buro: [  6 -11 -12 -25]
mul: [-30  -3  19 -10]
deno: [  5 -45  -9  12]
kufe: [  8 -27 -14  -7]
Zudi: [-31  13  -7 -12]
tipiz: [  5 -45  -9 -55]
both Zudi buro:  : [-12]
both Zudi kufe:  : [-7]

nerak: [ 11  -1 -12 -37]
guza: [ -5  -2 -12 -12]
sela: [ -8  -1 -12 -20]
regu: [ -1  -2  11 -54]
both sela regu:  : [-1]
after: [-5] : [-2]

dovu: [  8  35 -20  21]
Puva: [  6 -44  14 -43]
kurar: [ 27  -7 -32 -19]
bug: [  7  26 -35  21]
kifem: [ 20 -28 -20  14]
sut: [-5 34 39 20]
miss Puva: [  6 -43 -44] : [14]
both Puva kifem:  : [14]
both dovu bug:  : [21]
[  7  26 -35  21] : bug
miss Puva: [-44  14   6] : [-43]

tafa: [-12 -10 -17 -22 -13 -13   2 -19  -4  -2 -12  -1  -5 -14 -20  -9   3 -20]
vav: [ -1  -5   2   6  11  -3  -3  19 -33   6 -20 -27 -24   0  15   5  -3 -32]
bovo: [-49 -52 -42 -31 -18 -14  15 -41 -51 -32 -55 -21 -35  -9 -32   5 -30 -51]
lor: [ 15 -13  -9   5 -17  26 -37  17  -9   3   2 -34 -45 -12  13 -24 -55 -16]
sen: [ 11 -31  -5   8  -9  31 -30  19  -7  13  17 -27 -32  -5  15 -10 -32   0]
Dapu: [-44 -23 -10 -37   3 -31  28 -26 -27 -31 -48  -9  20 -11 -27  16  34 -25]
miss bovo: [-18   5 -14 -32 -41 -42 -51 -51 -32 -52  15 -35 -21 -49 -55 -31 -30] : [-9]
miss vav: [  0  19 -24  -3  -3   2 -32   6  -5  -1   5   6  -3 -27 -20  15 -33] : [11]
miss bovo: [-41 -42 -30 -14 -51  15 -18 -52 -21 -32 -35  -9 -32   5 -31 -55 -51] : [-49]
after: [-35] : [-9]

Nok: [ 24  -5 -13   4  25  -1  21   4  -8 -33  10 -15 -15 -12 -10  10   7  19
 -13 -15  10   7  14 -12 -17  -9   0   7 -14   8   3 -25  -7  -8  18   8
  23  -5   4 -18 -11 -14  -5  -7   4 -13  15 -12  -3  11  -6  10  -2 -14
   1  14 -17 -13  12  33]
tad: [ -2  -8   0 -15 -17   0 -18  -7  -3 -14   6 -15  -6  -7 -11  28   6 -11
 -10 -20  -6   7  -5 -16  -7  14 -17   5  -3  21  -9  10  35 -14   3  17
 -30  -2  15  -4 -21   9   6 -12  24  -4 -14  -3   1  -5  -7   7   0  21
 -23   7 -16 -19 -20  -6]
fomev: [ -5   8   2 -31 -16   7  -4 -25  -3  15 -22   8  -1  -4   0  -5  -1  16
   0   8  -7  -2   4  10   2  13   2 -13 -19   5   7   5   7   0   2  -4
 -21   5  -7  -4  19   1   3 -26   5   7  -7   2  -1  12   2   0  -2 -12
   7   7  -2  26  28  14]
Vip: [ 31  -9  14   7 -28 -19  -4   7 -13   0  -5  26 -20  -7   5   2 -20   3
   1 -21 -13 -14  -1   5  -4   3 -10 -27  15   6 -12  16  21  -8 -11   0
  -4   2   0  -4  -2   2  23  17   7  10  -8  -2  -8   4  -6 -31   5 -11
  14 -21   7 -10 -16   6]
Fifel: [ -5   8   2 -31 -16   7  -4 -25  -3  15 -22   8  -1  -4   0  -5  -1  16
   0   8  -7  -2   4  10   2  13   2 -13 -19   5   7   5   7   0   2  -4
 -21   5  -7  -4  19   1   3 -26   5   7  -7  -1  27 -17  16   7  -7  29
  -7 -18  29   9 -18 -28]
figu: [-15   4  -4 -18  -7  12  -6  11   4   6  -4 -15   5   2   3   3  -7 -20
   4  36  -1 -16  -7 -18  13  -9   6  12  -8  13  17 -15 -20  14 -12 -14
  11 -10   7  16   5  -7 -21  20   3   8   9  16  22  -6  -5  20  -3   9
 -17 -19  -9  22  10  21]
Bizil: [ 12 -16  -3  -6  12  -6  -4  31   6   2  -8   4 -15  -3  -2  28  -3 -10
  -6  20  -8  -3  -3  -5  -7  -5   0  -5  -9  29   4  -2   4 -34   1  -4
  12  -6   7  -5  -9  -3   3  20 -10 -12   5   5 -13  18 -16 -12  17 -33
   0  -9 -18  -5  38  16]
rupe: [ 31  -9  14   7 -28 -19  -4   7 -13   0  12  26 -20  -7   5  20 -20  -8
  -7 -21 -13 -14  -1   5  -4   3 -10 -27  15   6 -12  16  21  -8 -11   0
  -4   2   0  -4  -2   2  23  17  18  10  -8  -2  -8   4  -6 -31   6 -11
  14 -21 -18 -10 -16  12]
[ 31  -9  14   7 -28 -19  -4   7 -13   0  -5  26 -20  -7   5   2 -20   3
   1 -21 -13 -14  -1   5  -4   3 -10 -27  15   6 -12  16  21  -8 -11   0
  -4   2   0  -4  -2   2  23  17   7  10  -8  -2  -8   4  -6 -31   5 -11
  14 -21   7 -10 -16   6] : Vip
[ 12 -16  -3  -6  12  -6  -4  31   6   2  -8   4 -15  -3  -2  28  -3 -10
  -6  20  -8  -3  -3  -5  -7  -5   0  -5  -9  29   4  -2   4 -34   1  -4
  12  -6   7  -5  -9  -3   3  20 -10 -12   5   5 -13  18 -16 -12  17 -33
   0  -9 -18  -5  38  16] : Bizil
[ 24  -5 -13   4  25  -1  21   4  -8 -33  10 -15 -15 -12 -10  10   7  19
 -13 -15  10   7  14 -12 -17  -9   0   7 -14   8   3 -25  -7  -8  18   8
  23  -5   4 -18 -11 -14  -5  -7   4 -13  15 -12  -3  11  -6  10  -2 -14
   1  14 -17 -13  12  33] : Nok

zukid: [ 16   7 -25   7 -24 -29 -16 -28 -32]
refav: [-34 -31  14   0 -33 -12  -1   1   1]
zeru: [-24 -36  28  -5 -24  -7  11 -10 -26]
Vinu: [ 18  12 -29 -28 -24  27  -5 -20 -28]
safin: [-17 -22  12   4  22 -17   3  34  17]
zeva: [-32 -25   8   0  12 -12 -15   8  21]
Zarom: [-17 -22  12   4  22 -17 -17  21  21]
tinar: [-19 -17  -1 -29 -28  29 -11 -23 -15]
Fon: [ 10  15  -2 -28  12 -21 -36  10  -4]
toba: [-34 -31  14   0 -33 -12 -11 -39 -14]
vik: [ 16   7 -30   7 -24 -32 -16 -28 -32]
tige: [  3   8   4 -33  23  31 -21  16  -4]
miss safin: [-17  34   3 -22 -17   4  17  22] : [12]
both Vinu Zarom:  : [12]
[ 16   7 -30   7 -24 -32 -16 -28 -32] : vik
after: [-20] : [-28]
both zukid zeru:  : [-24]
[-34 -31  14   0 -33 -12  -1   1   1] : refav

Nadi: [-41   9  30 -18  14  15 -19  24 -32 -25 -13 -13   0  -1 -11  17  15  18
   6 -17  16   2 -11   0  -7   5  16   5 -26   2   2  -3 -14  28   0 -11
  -3   6 -14  -1 -34   4   8 -22 -10  14  -7]
tevip: [  1  -4 -24 -24  32 -24 -30  30  15 -20  13 -20  12  48   8  28 -16  -2
   2 -18 -37   7   5  15  24  17   0  11  38   5  23   9  27  15  10  -8
  -2  27  21  -5  24  32  -9  -1 -11  21  18]
Dad: [-22  17 -30 -18  25  -1 -17  -4  -3   6   2 -17 -18 -14  -7  28   4  36
  -9 -24 -21 -12  28 -10  38   8  25  -7  -4   3  -1  31 -20  11   3 -26
  21  11   0  22   3  16 -20  -3   3  24 -11]
Zunos: [-30   7 -20 -14  -4  12 -14  18 -25 -14  -2  -8   1 -14 -11   9 -10  22
 -17 -15  -6 -11  25   8  -5 -13  14  19 -26 -15  14  -6 -25  15 -18  12
  13  19 -12  17  32   4 -15 -29   7  21   4]
Nekaz: [-22  -3 -30 -18  25  -1 -17  -4  -3   6   2 -17 -18 -14  -7  28   4  36
  -9 -24  31 -12  28 -10  38   8  25  -7  -4   3  -1  31 -20  11   3 -26
  28  -1 -23  19  20  25  -6  -8  10   9  29]
Vabip: [  1  -4 -24 -24 -20 -24 -30  30  15 -20  13 -20  12  48   8  28 -16  -2
   2 -18 -37   7  13  15  24  17   0  18  38   5   8   5  27  -6  10  -8
  -2  27  21  -5  24  32  -9  -1 -11  21  18]
sas: [ 16  -7  -5 -16   4  -2 -23  -3  -2  23   2  11   8 -17  -4 -24   2 -22
  12 -20  22   6 -27 -19 -14 -10 -12  16 -14 -16  -1  -3  -8   9   7  -6
 -28   0 -18 -17   1 -11  -3  19  -8 -21 -35]
[-22  17 -30 -18  25  -1 -17  -4  -3   6   2 -17 -18 -14  -7  28   4  36
  -9 -24 -21 -12  28 -10  38   8  25  -7  -4   3  -1  31 -20  11   3 -26
  21  11   0  22   3  16 -20  -3   3  24 -11] : Dad
[-30   7 -20 -14  -4  12 -14  18 -25 -14  -2  -8   1 -14 -11   9 -10  22
 -17 -15  -6 -11  25   8  -5 -13  14  19 -26 -15  14  -6 -25  15 -18  12
  13  19 -12  17  32   4 -15 -29   7  21   4] : Zunos
[  1  -4 -24 -24 -20 -24 -30  30  15 -20  13 -20  12  48   8  28 -16  -2
   2 -18 -37   7  13  15  24  17   0  18  38   5   8   5  27  -6  10  -8
  -2  27  21  -5  24  32  -9  -1 -11  21  18] : Vabip
[-41   9  30 -18  14  15 -19  24 -32 -25 -13 -13   0  -1 -11  17  15  18
   6 -17  16   2 -11   0  -7   5  16   5 -26   2   2  -3 -14  28   0 -11
  -3   6 -14  -1 -34   4   8 -22 -10  14  -7] : Nadi
[-22  -3 -30 -18  25  -1 -17  -4  -3   6   2 -17 -18 -14  -7  28   4  36
  -9 -24  31 -12  28 -10  38   8  25  -7  -4   3  -1  31 -20  11   3 -26
  28  -1 -23  19  20  25  -6  -8  10   9  29] : Nekaz

ril: [  8   9  32  49   8 -21  34]
fer: [ -8  15  48  24 -12 -11  20]
raf: [ 39  33  31   9  -4 -21  30]
[ -8  15  48  24 -12 -11  20] : fer
after: [32] : [49]
miss fer: [ 24  -8  48 -11  15  20] : [-12]

sulo: [ -1 -15  19 -27 -15  19  13]
Gefad: [ 1 21 13  8  9 17 28]
Tula: [ -9   0 -14 -17  11 -27  -9]
simo: [  1   0  16   4   3  -4 -27]
gefir: [ 11   8  11 -31 -21  28  12]
sesip: [ 10  25  -9 -16 -30  29 -19]
laf: [-11 -11   2 -15  -2  18  16]
Zuk: [ 3 30 11 23 22 12 22]
tufe: [ 3 30 11 23  4 12 22]
kesa: [  3  30  11  23  -5  30 -28]
after: [-16] : [-30]
[  1   0  16   4   3  -4 -27] : simo

dulu: [-20 -31 -31 -30 -19 -30  -3 -23  22  -7  18  16  -6 -38 -24 -12 -19  15
  -3   1   9 -12 -29  -6  -8 -38 -25 -45 -32   6  18 -40 -22 -20 -12  -8
  24  10   2  19  -3 -48 -47 -39 -16   6   3   6  15 -40 -35  -8   9  -2
   6 -33 -31 -15   6 -29 -13  -2 -24   9]
kide: [-15  13  14 -11  14 -31 -29   4 -19  -6   9 -12 -21 -52  10 -36  -4 -35
  -7   1  15 -13 -43 -27 -47   1 -28 -53 -38  41  34 -43  -8  13   4  29
   0  -2 -38 -13 -18 -24  -8  -7 -40   8  -9  38 -10 -22  15   6  21 -28
 -44   6 -23  32 -27   2 -28 -37  18  -4]
kodi: [-19   1  -4   2  -7 -15  -2  -8 -13 -11 -11  -7  -5   1 -12  -1 -18 -22
  -6  -3  -8   0  -8  -8  -5 -16  -4   3  -5 -15 -12   1  -6 -26  -2  -3
  -9 -15  -5 -13  -5  -1  -5  -2 -12 -13   2 -16 -10  -4   2   2  -8   3
  -3   4 -20   2 -10 -21 -15  -2   0   1]
zekan: [-15  13  14 -11  14  10 -29   4 -19  -6   9 -12  -6 -52  10 -36  -4 -35
  -7 -37  15 -13 -43 -27  -6   1 -28  12 -38  41  34 -43  -8  13   4  29
   0   9 -38 -13 -18 -24  -8  -7 -40   8  -9  38 -10 -22  15   6  21 -28
 -44   6 -23  32 -27   2  13 -37  18  -4]
miss dulu: [ -2 -12 -19 -38   2 -31  10   9 -25  16 -20   6   1 -13  -3 -32 -33  15
 -12 -23 -12 -29 -31   9  -8  -6 -20 -16 -24  -2 -48 -15  -7 -47  24  15
  19   6  -6 -30 -31 -35 -40 -45   6   6  18 -30 -22 -24   6 -19  -3  22
  18  -3  -8 -29 -40   9  -8 -39 -38] : [3]
[-15  13  14 -11  14  10 -29   4 -19  -6   9 -12  -6 -52  10 -36  -4 -35
  -7 -37  15 -13 -43 -27  -6   1 -28  12 -38  41  34 -43  -8  13   4  29
   0   9 -38 -13 -18 -24  -8  -7 -40   8  -9  38 -10 -22  15   6  21 -28
 -44   6 -23  32 -27   2  13 -37  18  -4] : zekan

Fuf: [ -6  40 -20  25]
Fozu: [ 34 -24  -7  35]
komif: [-25  -6 -31  48]
after: [40] : [-20]
miss komif: [ -6 -25  48] : [-31]
after: [-25] : [-6]
both komif Fuf:  : [-6]
both Fuf komif:  : [-6]
miss Fozu: [ -7 -24  35] : [34]

bod: [ -3   4   0 -13  -1   3  -1   0  12   0  -1  -3   2 -22   8   4   1   3
   3  -2  -2   0   3 -12   2  -5  -7   1  -3  14  45  14   4   0 -26   0
  -8  -8   1]
luvi: [ -5  -1  -1  10  -2 -14   1  -2  -1   9   1 -10  11  -5   1   2   0   1
  -1  -2 -10   2  -1 -19  -1 -11  -6 -12 -18  -4 -11   7   4   0  23  12
 -13  -1   5]
Sev: [ -5   2   5  -1 -16  -1   3  -1   4  -1  -1  15  -2   9  21  19   0   2
  -4   1  -2   1  13  -8   5  -4   0  19   5   5   4   1   9 -20 -19   4
  -2   1   5]
duga: [ -9   3  -9  -3  13 -11   3   1   1  -5   0   1  -3  12  -6   8  -3   0
   8  -2  15  -1  -7 -14  11   7  -6   3  -2   3  10 -12  -3   1 -13   0
 -18  -1  -2]
tota: [ 11  -4   1   9   0  -5 -13  10   0   5  -2  13   3   0  17   1   3   0
   9   9   4  -1  -5 -30 -16  -9  -2  -2  -4  -2 -37   6  -1   1  -2  -6
  -3  -7  -4]
lav: [ 11 -14  -1  -2 -10  -5   0  -3   1 -11  -2 -16  -9  -9   6  14  -2   1
  10   6   4  -4   2 -25 -14   4   3   0   1   8  -6  24 -14  -5  -1   3
 -13   1  10]
setif: [  0  -1  -6   5  -3  -8   0  -1   3  -3   2   8   2  -9  -5   5  -1   1
 -10   4  -7  -6  -4  34 -16   1   1   0   3  -1  -3  -2   6   1  25  11
  10   3 -15]
rir: [ 16  -5   2  -5  11   8   0   0   0  -9   2   6   5   4  -4  -5  -4  -2
  10  -4  -2   0  -8 -40  39  10  -4  13   1   0  18  30   0  -6   7  11
  13  -2  -5]
Nad: [  9   7  -1  -4   2   3  -4  10   3 -12   4  -6  -7  -5  -3   3  -2  -1
   2   5 -18   2   9   4   5 -11   4  -8   1  -3  18  -1 -13   3  12  -5
  -8   4   5]
vadas: [ -1  -2  -2   2   1   2   2  -3   1   5   2  18  11  -8 -12  -5   1   0
  -3   2   0   1  -3  -6  21  -3  -7 -12   1  -2  11 -39  -2   4  -3  -1
  15  -1 -14]
[  9   7  -1  -4   2   3  -4  10   3 -12   4  -6  -7  -5  -3   3  -2  -1
   2   5 -18   2   9   4   5 -11   4  -8   1  -3  18  -1 -13   3  12  -5
  -8   4   5] : Nad
[ -3   4   0 -13  -1   3  -1   0  12   0  -1  -3   2 -22   8   4   1   3
   3  -2  -2   0   3 -12   2  -5  -7   1  -3  14  45  14   4   0 -26   0
  -8  -8   1] : bod
miss lav: [ -1  10  24   0  -9   2 -10   6 -14   4   1   4  -5  -5  14   3  -2  -3
 -14  -2 -25 -13   0  -9   6 -16 -11 -14   3  -6  -1   1  -2  10   1  -4
   1   8] : [11]
[ 11 -14  -1  -2 -10  -5   0  -3   1 -11  -2 -16  -9  -9   6  14  -2   1
  10   6   4  -4   2 -25 -14   4   3   0   1   8  -6  24 -14  -5  -1   3
 -13   1  10] : lav
[ 16  -5   2  -5  11   8   0   0   0  -9   2   6   5   4  -4  -5  -4  -2
  10  -4  -2   0  -8 -40  39  10  -4  13   1   0  18  30   0  -6   7  11
  13  -2  -5] : rir
[ 11  -4   1   9   0  -5 -13  10   0   5  -2  13   3   0  17   1   3   0
   9   9   4  -1  -5 -30 -16  -9  -2  -2  -4  -2 -37   6  -1   1  -2  -6
  -3  -7  -4] : tota

deg: [  7  58 -26   6]
nodo: [ 50 -30  46 -13]
fif: [ -8 -30   8  17]
pinu: [  7   8  46 -13]
miss pinu: [  8 -13  46] : [7]
both fif nodo:  : [-30]

ruf: [  0  12   1  -8  -6  -5   5   4  24   2   2 -13   1   9  -2  19  -4 -14
   2 -22   3  10 -19   1 -10  -4   0   6   0  -9 -14   9   6   2   7   2
  -3   9 -11]
fogi: [  3  -3  -5  -2  14  14  -9  -5 -22  20   3   4  -4  -3  -8 -16  20  29
   2  16  -1   6  17  -2  25   3 -14  -6   4  -3  -6 -13  -9   2 -14  -7
   4  -4  17]
nonez: [ -8 -14   7  -3  16  45  11   5 -28   5  -8  -9  -2 -20  -1 -24   4  18
   6 -18 -11   1 -11   1  42   8   4 -15   1  -7  10  16  -6   4  13  12
  -6  10   3]
miss fogi: [ -3 -16  20 -22 -13  29  -6  17  -5   4  -7  -4 -14   6   2  25  -4  17
   4   2  14  -1  -8  20  -3  14  -2   3  -6   3  -9 -14   4   3  -5  -2
  -9  -3] : [16]
after: [13] : [12]
miss fogi: [ -9 -14   4   3  -4  -5   2   2   4   3   6  14  16  -3  -8  -2  17   4
  -6  -2  -5 -14  -3 -16  -7  14  20  17  20  -9 -22  25  -6  -1  -4   3
  29  -3] : [-13]
after: [18] : [6]
[  0  12   1  -8  -6  -5   5   4  24   2   2 -13   1   9  -2  19  -4 -14
   2 -22   3  10 -19   1 -10  -4   0   6   0  -9 -14   9   6   2   7   2
  -3   9 -11] : ruf

reb: [ -4  -7   3  13  19   3 -36  -2]
Pupo: [ -4   4   3  13  19  -1 -36  -2]
viso: [ -6 -17 -12  10   3 -11   3 -36]
Fube: [ -4   4   3  13  19  -5 -36  -2]
after: [10] : [3]
miss Pupo: [ 13  19  -1   3  -4 -36   4] : [-2]

